Here is a tiny trained network, its code and every weight. The questions are about switching its units off for an input and a class, where a switched-off unit gives its printed mean instead of its output.

import numpy as np


def w(rows, s, z=0):
    codes = np.array(rows[::2]) - 128.0
    scale = np.full(codes.shape[1], s)
    scale[-1] = z or s
    return codes * scale


def norm(h):
    return h / np.sqrt((h * h).mean(-1, keepdims=True) + 1e-5)


def f(y):
    return y / 2 * (1 + np.tanh(0.7978845608 * (y + 0.044715 * y**3)))


def log_softmax(a):
    a = a - a.max(-1, keepdims=True)
    return a - np.log(np.exp(a).sum(-1, keepdims=True))


def net(x, mask):
    res = np.array(x, float).reshape(1, 4) / 4 @ E
    u = 0
    for l in range(2):
        y = f(norm(res) @ A[l][:, :-1].T + A[l][:, -1])
        res = res + np.where(mask[u : u + 4], y, B[l][:, -1]) @ B[l][:, :-1]
        u += 4
    return log_softmax(norm(res)[-1] @ U[:, :-1].T + U[:, -1])


A, B = {}, {}
E = w([
[143,241,200,147,148,246,153,169,188,172],'x0',
[79,102,94,124,50,188,172,182,116,67],'x1',
[110,136,80,41,67,166,70,70,184,228],'x2',
[112,198,3,117,207,166,166,93,114,102],'x3',
],0.0056)
A[0] = w([
[170,83,187,199,73,61,5,237,233,124,59],'L0N1',
[90,119,155,253,188,70,151,224,161,47,36],'L0N2',
[249,165,155,245,137,76,194,159,48,66,47],'L0N3',
[221,169,148,192,209,42,98,67,85,253,2],'L0N4',
],0.0053,0.0046)
B[0] = w([
[108,129,146,127,181,146,248,55,172,111,219],'L0N1',
[151,99,78,103,117,139,105,126,172,191,229],'L0N2',
[141,146,92,112,105,132,87,120,202,186,253],'L0N3',
[161,131,83,204,29,192,192,154,109,78,246],'L0N4',
],0.012,0.003)
A[1] = w([
[159,218,30,90,219,108,158,107,143,68,3],'L1N1',
[227,171,226,191,177,221,121,219,144,122,152],'L1N2',
[237,128,52,157,54,196,221,169,111,95,141],'L1N3',
[143,87,103,153,111,2,136,101,99,92,60],'L1N4',
],0.006,0.0025)
B[1] = w([
[150,60,243,142,217,91,206,121,212,131,175],'L1N1',
[138,124,91,77,166,136,89,151,34,93,212],'L1N2',
[97,75,110,95,1,95,150,63,106,123,254],'L1N3',
[160,236,93,54,192,252,159,173,36,161,163],'L1N4',
],0.0093,0.0069)
U = w([
[142,85,66,171,27,144,178,126,92,74,232],'0',
[130,68,176,114,209,119,254,77,178,121,123],'1',
[172,93,64,88,125,131,47,121,192,242,195],'2',
[155,159,89,79,214,202,115,168,2,134,134],'3',
[122,69,127,137,151,117,105,110,146,126,87],'4',
[125,117,159,231,137,14,60,185,113,56,10],'5',
[106,91,163,240,178,61,61,170,118,99,2],'6',
[102,179,137,204,167,33,75,157,97,159,28],'7',
],0.0092,0.004)

Each question gives the input, the list of numbers given to net, and the class t.
The units are the neurons (one row each of A and B). Each row of codes is followed by its name. A weight is (code - 128) times the scale printed after its matrix; where a second scale follows, it is the last column's (A, B and U).
mask holds one flag per neuron, layer by layer. A switched-off neuron (its flag False) gives its mean, the last column of its row in B, instead of its output. The means were averaged over made-up inputs and are rounded, as every weight is.
A unit's drop is (log p(t) with every unit on - log p(t) with that unit switched off) / (log p(t) with every unit on - log p(t) with every unit switched off).
The circuit of an input: a set's keep is (log p(t) with only the set's units on - log p(t) with every unit switched off) / (log p(t) with every unit on - log p(t) with every unit switched off). Starting from all 8 units, units are removed one at a time, each time the one whose removal leaves the highest keep (on an exact tie, the one counted first), for as long as the keep stays at least 0.8.
circuit, biggest first: the units of the circuit, biggest drop first
k most important neurons: the k neurons with the biggest drops, biggest first
k most important neurons of layer l: the k neurons of layer l with the biggest drops, biggest first
input [-1,1,-5,-7], class 1: circuit, biggest first	[L0N1]
input [-7,-8,-6,0], class 0: 4 most important neurons	[L0N4 L1N3 L1N2 L0N3]
input [6,3,2,7], class 1: 2 most important neurons of layer 1	[L1N1 L1N4]
input [3,6,-7,-2], class 2: circuit, biggest first	[L0N2 L0N3]
input [-5,0,-8,2], class 2: 2 most important neurons	[L0N3 L0N2]
input [4,-2,2,-3], class 3: 2 most important neurons of layer 1	[L1N2 L1N1]
input [8,-6,4,2], class 3: circuit, biggest first	[L1N2 L0N3]
input [-8,-6,-8,-6], class 2: circuit, biggest first	[L0N3 L0N2]
input [-8,-4,-7,0], class 3: 2 most important neurons of layer 1	[L1N4 L1N3]
input [-6,-7,7,8], class 1: 3 most important neurons	[L1N1 L0N3 L0N2]
input [-1,5,3,-8], class 1: 3 most important neurons	[L0N1 L0N4 L1N3]
input [-2,0,-5,4], class 2: 2 most important neurons	[L0N3 L0N2]
input [-1,-7,-7,4], class 0: 2 most important neurons	[L0N4 L1N3]
input [-5,-8,4,-8], class 0: circuit, biggest first	[L0N4]
input [5,3,2,4], class 3: 4 most important neurons	[L0N4 L0N1 L1N2 L0N2]
input [-6,3,-2,3], class 3: 2 most important neurons	[L1N4 L0N4]
input [7,0,-7,4], class 2: 4 most important neurons	[L0N3 L0N2 L1N4 L0N1]
input [7,2,-1,1], class 3: 2 most important neurons	[L0N4 L1N2]
input [3,4,1,7], class 1: 2 most important neurons	[L1N1 L0N4]
input [-2,-7,-8,-6], class 2: circuit, biggest first	[L0N3]
input [-6,4,-5,0], class 3: 3 most important neurons	[L1N4 L0N4 L1N3]
input [4,0,0,-5], class 1: 2 most important neurons of layer 0	[L0N1 L0N4]
input [6,-1,4,0], class 3: 2 most important neurons of layer 0	[L0N3 L0N2]
input [6,-6,-5,-6], class 0: 2 most important neurons of layer 1	[L1N1 L1N2]
